[ -3.0  -2.7   2.4   4.3  -0.8  -2.2   1.9 -19.0  -1.2 -13.0   6.3   3.1
 -11.6   3.2  -5.0  -0.4  -5.1  -3.2   5.4 -11.2  10.4   4.8  -7.6   1.6
  -3.3  -0.5  -2.5   8.0  -7.4   5.5   9.6 -38.7  -0.8 -14.6   2.8  -3.8
  -2.5  -0.2  -0.5  -5.6  -0.5  -3.1  -0.4   1.8  -4.4   1.9  -1.8  -3.7
   2.3  10.2   1.6  -2.0] => J339
[ -1.8  -3.9   0.1  15.5   1.7   1.3   2.6 -23.8  -2.7 -11.4   5.1   1.8
  -6.7   7.1  -8.3  -0.4  -3.1   3.9   9.8  -4.7  14.7   6.3  -9.8  -0.1
  -0.9   0.0  -3.5   1.7  -8.6   5.0   9.3 -32.3   1.6 -13.1   3.9  -3.0
  -2.4   6.8   7.5  -6.6  -2.6  -6.3  -9.4   0.2  -6.0   0.1  -6.8  -1.8
  -4.1   8.6  -1.0   0.5] => J339
[ -7.0   3.8  13.8 -15.5  -1.5   9.7  -4.0  16.4   0.7   6.0  -6.9   4.8
  -4.3  -1.4  -6.9   3.7   1.0  -7.6  -4.0   3.0 -10.2   0.8  -0.5  -1.8
  -3.2  -1.1   7.5   8.4   5.0   1.9  -1.4   1.4   0.9 -13.7  -8.2   2.2
   9.3 -15.4 -21.4   7.1   2.2   0.2   0.2  -2.8   0.7   2.5   2.7  -2.3
   9.1  22.9   0.7  -4.4] => J136
[-10.0   6.2  23.2 -13.3   2.9   8.4  -5.1  27.8   0.9  -0.6   0.8   8.3
 -19.4   7.0 -10.6   3.1  -5.7  -6.7  -7.0  -1.2  -6.0   6.6  -8.6  -2.5
  -5.7  -3.4  11.2  10.4   3.1   6.8  -4.3 -23.8   6.2 -23.1 -12.6   0.8
  11.1 -26.0 -19.1  -6.3   2.4  -2.4   4.3  -6.4  -1.2   3.9  -2.1 -15.1
   6.9  17.6   1.9  -5.8] => J136
[ -4.7  -6.9  11.0   6.2   3.8   1.5   0.3 -22.0  -3.2 -17.6   3.5   3.3
 -10.4   7.2 -13.5   0.9  -7.2  -0.7   7.9  -4.9  16.5   8.5 -13.6  -0.8
  -1.9  -3.2  -0.7  10.9  -3.0   8.8   5.7 -55.5   5.4 -21.5   2.6  -3.7
  -0.3   5.1  -3.1 -14.5  -3.3   0.4   0.4  -1.4  -7.0   1.9  -2.9  -4.1
   3.3  13.2  -4.6  -0.1] => J339
[ -0.1 -12.1  -9.1   6.3  -6.1  -9.1   5.1 -56.3   2.1 -13.3  11.2  10.2
   3.1  -0.6   8.1  -5.1  -2.7  -5.8  11.9  -2.9  11.2   1.6   3.3   0.5
  -0.2   1.6 -17.2   0.1 -10.4  -3.6  28.3 -42.4  -5.0  -1.2   9.4  -6.7
  -5.2   5.3   6.0   5.6  -5.2  -6.1  -0.3  13.1  -8.0   0.8  -2.8   0.9
  -2.5  13.4   6.9   3.6] => J339
[ -9.1   5.8  22.9 -13.5   1.2  11.2  -3.8  11.9   0.2  -1.8  -9.8   4.4
 -14.1   0.2 -10.6   1.5   1.4  -8.2  -6.3   4.4  -5.7   1.0  -9.8   1.5
  -3.4  -2.9   5.2  23.8   0.7   6.1  -9.7  -8.5   1.2 -19.6 -13.8   1.0
  19.5 -15.9 -23.8  -1.4   2.8  -1.7  -2.9  -7.4 -26.0   3.0   2.7 -12.5
   7.8  27.6  -4.1  -8.4] => J136
[ -8.1   7.7  22.8 -17.6   0.5  12.2   0.6   9.3   7.2   6.0 -13.4   8.1
   1.3   4.9 -14.4  -3.9  -7.0 -12.0  -3.4   3.1  -8.5  -6.6   0.8   4.2
  -3.9  -0.3   7.6  10.4  13.2   6.5   8.3 -16.5  -1.4  -1.3  -9.8   1.8
  16.2 -16.3 -25.1  11.0   5.2  -9.5   1.9   0.5  -2.8   1.4   0.9   5.2
   3.2  29.8   0.1  -7.4] => J136
[  0.8 -14.0 -18.0  18.8 -10.8  -1.1   5.0 -64.6   0.2 -23.6  -0.7  -3.3
   0.9   8.3  -7.0  -1.8  -4.4   5.5  17.6  -1.0  10.0   5.0 -15.4   7.9
   4.9  -2.7 -12.8  21.1 -37.6   2.3  10.9 -12.1  -3.9 -21.7   5.5  -4.7
   5.4   7.9  12.4   4.6   6.8 -25.4   3.0  -7.0  -4.9   6.4  -0.6  -0.4
 -14.9  25.3  -5.6   0.8] => J339
[-10.8  -8.9   8.9   7.7   3.2  -0.9   1.3 -45.4  -1.4 -18.9   6.5   9.5
  -9.6  10.8 -12.4  -0.8  -6.2  -3.7  10.4  -5.8  16.5   9.2 -13.2  -2.6
  -7.0  -1.3  -3.4  11.1  -6.8  10.2  23.4 -60.3   0.3 -20.1   5.1  -4.6
   3.0   4.6  -3.1 -10.5   0.1  -3.9   1.7   4.4  -8.8   0.1  -3.0   1.6
   1.4  20.1  -0.6  -1.0] => J339
[ -1.4  -5.7  -1.9  10.3   7.5  -1.4  -3.0 -23.9  -6.5 -22.2   6.9  -2.7
 -14.3   8.1 -10.0   3.6  -4.1  -3.0   3.8  -6.9  19.2   9.1 -11.3  -0.9
  -2.9  -1.0  -0.1   5.0 -10.8   6.4  -1.5 -15.2   3.7 -15.7   2.4  -1.6
  -7.2   4.0   8.3 -20.7  -2.5  10.6   3.7  -1.5   2.0  -1.2  -4.9  -4.0
   0.3   4.3  -4.9  -2.7] => J339
[ -6.4   9.0  29.2 -15.6  16.6  14.8  -5.9  28.7   1.7   2.1  -8.3   8.7
 -11.8  12.4 -22.1   5.3  -9.4 -11.1  -7.9   0.1  -2.4   6.1  -3.3  -6.9
 -10.9  -0.3  16.0  -2.1  30.4  12.8  -4.2  -4.5   4.8   4.1  -5.5   3.5
   4.5 -12.8 -16.6 -13.5  -3.0  17.6  -1.0   3.8   5.6  -1.7   0.0   5.4
  12.9  16.9  -1.1  -6.3] => J136
[ -0.5  14.6   4.2  -3.1  -2.9   9.1  -0.9  68.9   0.7  26.2  -7.5 -11.7
   0.1   0.2  -3.9   5.4  -6.9  10.5 -13.2   4.2 -11.6   0.6   1.5   2.7
   6.2  -0.8  12.1  -4.5   6.3  -1.9 -34.5  34.3   4.8  -0.4 -10.3   0.1
  -1.3  -3.6   1.8  -0.3   2.7 -16.4  -3.5 -15.2  -1.7  -1.2   4.8 -12.1
  -1.0 -21.6  -4.9  -3.0] => J53
[ -7.0 -14.1   6.9   6.1   2.6   6.5  -0.5 -42.4  -3.7 -24.6   5.2   3.0
 -10.3   7.8 -11.8   0.5  -2.2   0.7  10.7  -3.1   9.6   7.6 -16.1   1.8
  -5.5  -1.0  -4.9  24.9  -9.2   2.0   4.4 -37.1   9.0 -24.0   3.2  -3.5
   6.6   0.9  -6.4  -8.9  -2.3   6.7  -2.5  -4.4  -2.2   5.6  -2.8   2.3
   1.9  31.8  -7.9  -1.0] => J339
[ -0.1  12.3  10.2  -7.3   0.3   5.7   3.3  42.0   4.0  17.6 -11.4  -4.4
  12.5   4.3  -8.4  -2.5  -3.7   0.9  -5.1   0.9  -5.1  -7.0   1.8   0.3
  -1.5  -1.6   5.8   0.1  13.2   1.5  -6.4  -2.1   1.2   8.6  -3.1   0.3
   1.6   3.9  -9.3   9.5  -0.6 -12.9  -1.3  -0.9  -3.5  -6.2   2.2   6.1
  -2.0  -9.3  -2.4  -3.0] => J53
[ -3.8  -5.6  10.0  12.2   5.2   0.9   1.7 -11.2  -5.4 -13.4   7.9   2.9
  -9.6  10.3 -12.7   2.0  -8.9  -1.5   0.9  -5.4  18.2   9.2 -12.8  -2.9
  -5.6   0.4  -0.1   0.5  -0.2  11.3  -0.1 -52.4   4.3 -16.6   1.9  -4.0
  -4.3   7.1   3.6 -20.1  -3.4  -1.6   2.2  -0.8  -4.0  -2.3  -2.0  -5.9
   1.3   1.0  -3.9  -2.3] => J339
[ -9.0  -5.1   9.3  10.2   3.0   6.3   0.2 -23.8  -2.8 -19.7  -1.3   1.5
 -11.7   9.1 -17.2   1.3  -6.1   0.6   3.2  -0.5  12.0   7.3 -15.9  -0.7
   0.2  -3.4   1.0  12.5  -5.3  11.4   3.5 -37.1   1.5 -21.3   4.5  -1.2
   5.5   1.4  -1.3 -15.0  -1.6  -3.9   1.8  -1.3  -4.5   1.6  -1.2  -5.3
  -3.5  19.0 -11.3  -2.8] => J339
[ -2.1  -6.1   0.4  15.3   1.7  -1.3   3.5 -38.4  -3.3  -8.6   4.0   4.0
  -3.4   9.9  -9.2  -3.3   1.1  -1.2   6.4  -5.4  13.9   5.3 -10.1  -0.2
  -0.6  -2.5  -4.6   5.6  -9.7   9.9  14.8 -36.9  -0.9 -14.4   3.3  -1.6
   8.6   8.6   4.4 -10.6  -0.3  -6.5   0.9  -2.5  -5.0   0.1  -1.7  -1.8
  -0.3  10.1  -2.5  -0.7] => J339
[ -9.6  11.5  19.5 -15.5   6.4   2.6  -2.9  15.8  -0.3   2.5  -5.1   5.2
 -17.3   7.1 -18.4   0.7 -10.3 -14.1  -4.3  -3.8   1.2   5.6  -7.8  -4.9
  -4.4  -3.0  14.3  10.1   3.3  11.6   0.9 -20.0   1.1 -14.4 -13.4  -2.3
   9.7 -14.9 -20.3  -4.5   2.7  -4.9   2.7   2.1   2.4  -2.9  -2.6  -2.7
   6.8  20.6   3.7  -6.1] => J136
